Here is a tiny trained network, its code and every weight. The questions are about switching its units off for an input and a class, where a switched-off unit gives its printed mean instead of its output.

import numpy as np


def w(rows, s, z=0):
    codes = np.array(rows[::2]) - 128.0
    scale = np.full(codes.shape[1], s)
    scale[-1] = z or s
    return codes * scale


def f(y):
    return np.maximum(y, 0)


def log_softmax(a):
    a = a - a.max(-1, keepdims=True)
    return a - np.log(np.exp(a).sum(-1, keepdims=True))


def net(x, mask):
    res = np.array(x, float).reshape(1, 7) / 4 @ E
    y = f(res @ A[0][:, :-1].T + A[0][:, -1])
    res = res + np.where(mask, y, B[0][:, -1]) @ B[0][:, :-1]
    return log_softmax(res[-1] @ U[:, :-1].T + U[:, -1])


A, B = {}, {}
E = w([
[81,150,191,57,162,119,58,112,189,207,50],'x0',
[131,131,125,118,117,129,131,131,138,130,136],'x1',
[175,56,248,120,103,127,175,136,105,130,118],'x2',
[124,118,121,128,117,136,123,119,124,126,116],'x3',
[118,115,128,133,121,151,115,110,124,121,123],'x4',
[138,213,161,168,79,36,120,47,148,73,87],'x5',
[122,120,128,120,124,141,127,117,134,117,133],'x6',
],0.015)
A[0] = w([
[142,143,105,149,99,119,117,118,157,142,123,89],'N1',
[100,107,169,78,158,119,96,116,176,198,94,10],'N2',
[150,146,154,153,108,98,133,97,125,108,123,198],'N3',
[143,147,142,145,108,100,155,84,130,107,117,25],'N4',
[125,140,114,166,101,127,128,137,116,108,149,215],'N5',
[98,164,137,115,129,96,78,120,160,121,101,97],'N6',
[88,191,113,109,145,99,99,104,157,122,100,116],'N7',
[126,143,122,152,120,135,156,108,124,141,155,90],'N8',
[142,71,141,125,123,130,160,174,101,107,155,163],'N9',
[120,142,121,140,132,112,109,93,167,147,132,121],'N10',
[101,181,131,115,139,83,92,68,148,137,94,96],'N11',
[99,124,200,67,144,135,80,130,160,214,80,174],'N12',
[142,109,183,127,107,106,123,122,134,131,102,238],'N13',
[159,100,118,145,123,139,172,147,116,145,128,145],'N14',
[172,109,163,127,138,112,102,103,137,134,141,186],'N15',
[158,160,173,168,76,60,124,63,142,62,108,166],'N16',
[91,163,7,129,159,128,96,137,126,120,140,185],'N17',
[146,170,160,140,83,83,149,71,119,74,108,26],'N18',
[124,131,149,125,143,112,124,105,162,124,133,192],'N19',
[68,123,135,147,166,142,138,94,127,123,123,125],'N20',
],0.014,0.013)
B[0] = w([
[146,114,137,138,74,116,104,120,126,134,169,144],'N1',
[227,86,102,111,194,167,194,189,125,127,116,191],'N2',
[83,169,170,171,138,57,99,119,149,111,125,200],'N3',
[176,93,160,54,121,207,153,185,96,131,90,159],'N4',
[168,103,164,68,139,176,164,174,99,176,109,193],'N5',
[74,120,152,148,77,126,99,127,105,145,119,174],'N6',
[72,138,176,102,82,126,93,157,77,143,119,187],'N7',
[129,163,96,115,118,103,119,104,156,139,146,141],'N8',
[80,147,133,120,94,128,105,122,83,161,86,213],'N9',
[107,155,124,126,109,135,91,140,97,136,142,157],'N10',
[67,142,171,112,73,115,79,115,112,171,137,193],'N11',
[132,168,102,162,166,87,158,56,195,77,165,252],'N12',
[163,92,116,99,117,176,140,177,92,170,123,214],'N13',
[113,128,127,115,115,136,50,122,109,115,169,181],'N14',
[115,136,148,102,136,190,128,157,119,138,117,176],'N15',
[117,151,84,159,175,103,164,82,210,95,143,253],'N16',
[174,115,98,158,219,120,188,129,175,72,137,225],'N17',
[253,80,99,119,197,144,164,162,138,128,135,196],'N18',
[108,90,126,130,122,135,98,145,103,152,103,170],'N19',
[147,134,122,130,100,105,126,157,114,115,137,141],'N20',
],0.012,0.025)
U = w([
[183,99,143,99,153,187,157,194,118,136,114,252],'0',
[124,150,144,178,148,96,154,73,181,87,141,25],'1',
[50,149,171,115,6,137,72,137,61,169,106,187],'2',
],0.013,0.0016)

Each question gives the input, the list of numbers given to net, and the class t.
The units are the neurons (one row each of A and B). Each row of codes is followed by its name. A weight is (code - 128) times the scale printed after its matrix; where a second scale follows, it is the last column's (A, B and U).
mask holds one flag per neuron, in row order. A switched-off neuron (its flag False) gives its mean, the last column of its row in B, instead of its output. The means were averaged over made-up inputs and are rounded, as every weight is.
A unit's drop is (log p(t) with every unit on - log p(t) with that unit switched off) / (log p(t) with every unit on - log p(t) with every unit switched off).
The circuit of an input: a set's keep is (log p(t) with only the set's units on - log p(t) with every unit switched off) / (log p(t) with every unit on - log p(t) with every unit switched off). Starting from the 12 units with the biggest drops (on a tie, the unit counted first), units are removed one at a time, each time the one whose removal leaves the highest keep (on an exact tie, the one counted first), for as long as the keep stays at least 0.8.
units of the circuit, in order: the units of the circuit, biggest drop first
k most important neurons: the k neurons with the biggest drops, biggest first
drop when u is switched off: that unit's drop, to one decimal
input [6,-4,0,4,4,-5,-5], class 1: units of the circuit, in order => N12
input [1,6,-8,-7,4,-4,5], class 1: 3 most important neurons => N13, N17, N2
input [8,6,-4,-3,0,1,-5], class 2: 3 most important neurons => N7, N11, N16
input [-8,-7,3,-3,-3,4,2], class 0: 4 most important neurons => N12, N5, N4, N18
input [-1,1,1,-3,-7,5,-8], class 0: 3 most important neurons => N12, N18, N4
input [-7,-2,4,4,-2,7,2], class 0: 4 most important neurons => N4, N18, N12, N5
input [5,5,-4,3,-7,4,6], class 2: 2 most important neurons => N7, N11
input [0,-4,5,4,7,7,5], class 0: 4 most important neurons => N18, N4, N13, N12
input [7,-7,-8,-1,-4,8,4], class 2: 3 most important neurons => N7, N11, N6
input [0,-2,1,0,-6,6,0], class 0: 4 most important neurons => N12, N18, N4, N13
input [2,4,8,2,0,1,-1], class 1: 3 most important neurons => N12, N5, N4
input [-3,3,2,5,0,8,6], class 0: 4 most important neurons => N18, N4, N12, N5
input [6,1,2,-3,1,1,-8], class 1: 2 most important neurons => N12, N5
input [5,-4,-1,5,6,6,4], class 2: units of the circuit, in order => N11
input [6,-5,-2,4,-4,-2,-7], class 1: drop when N12 is switched off => 4.3
input [8,5,0,5,6,-1,0], class 1: drop when N5 is switched off => 1.4
input [7,4,-7,-5,7,-7,-8], class 1: drop when N12 is switched off => 1.8
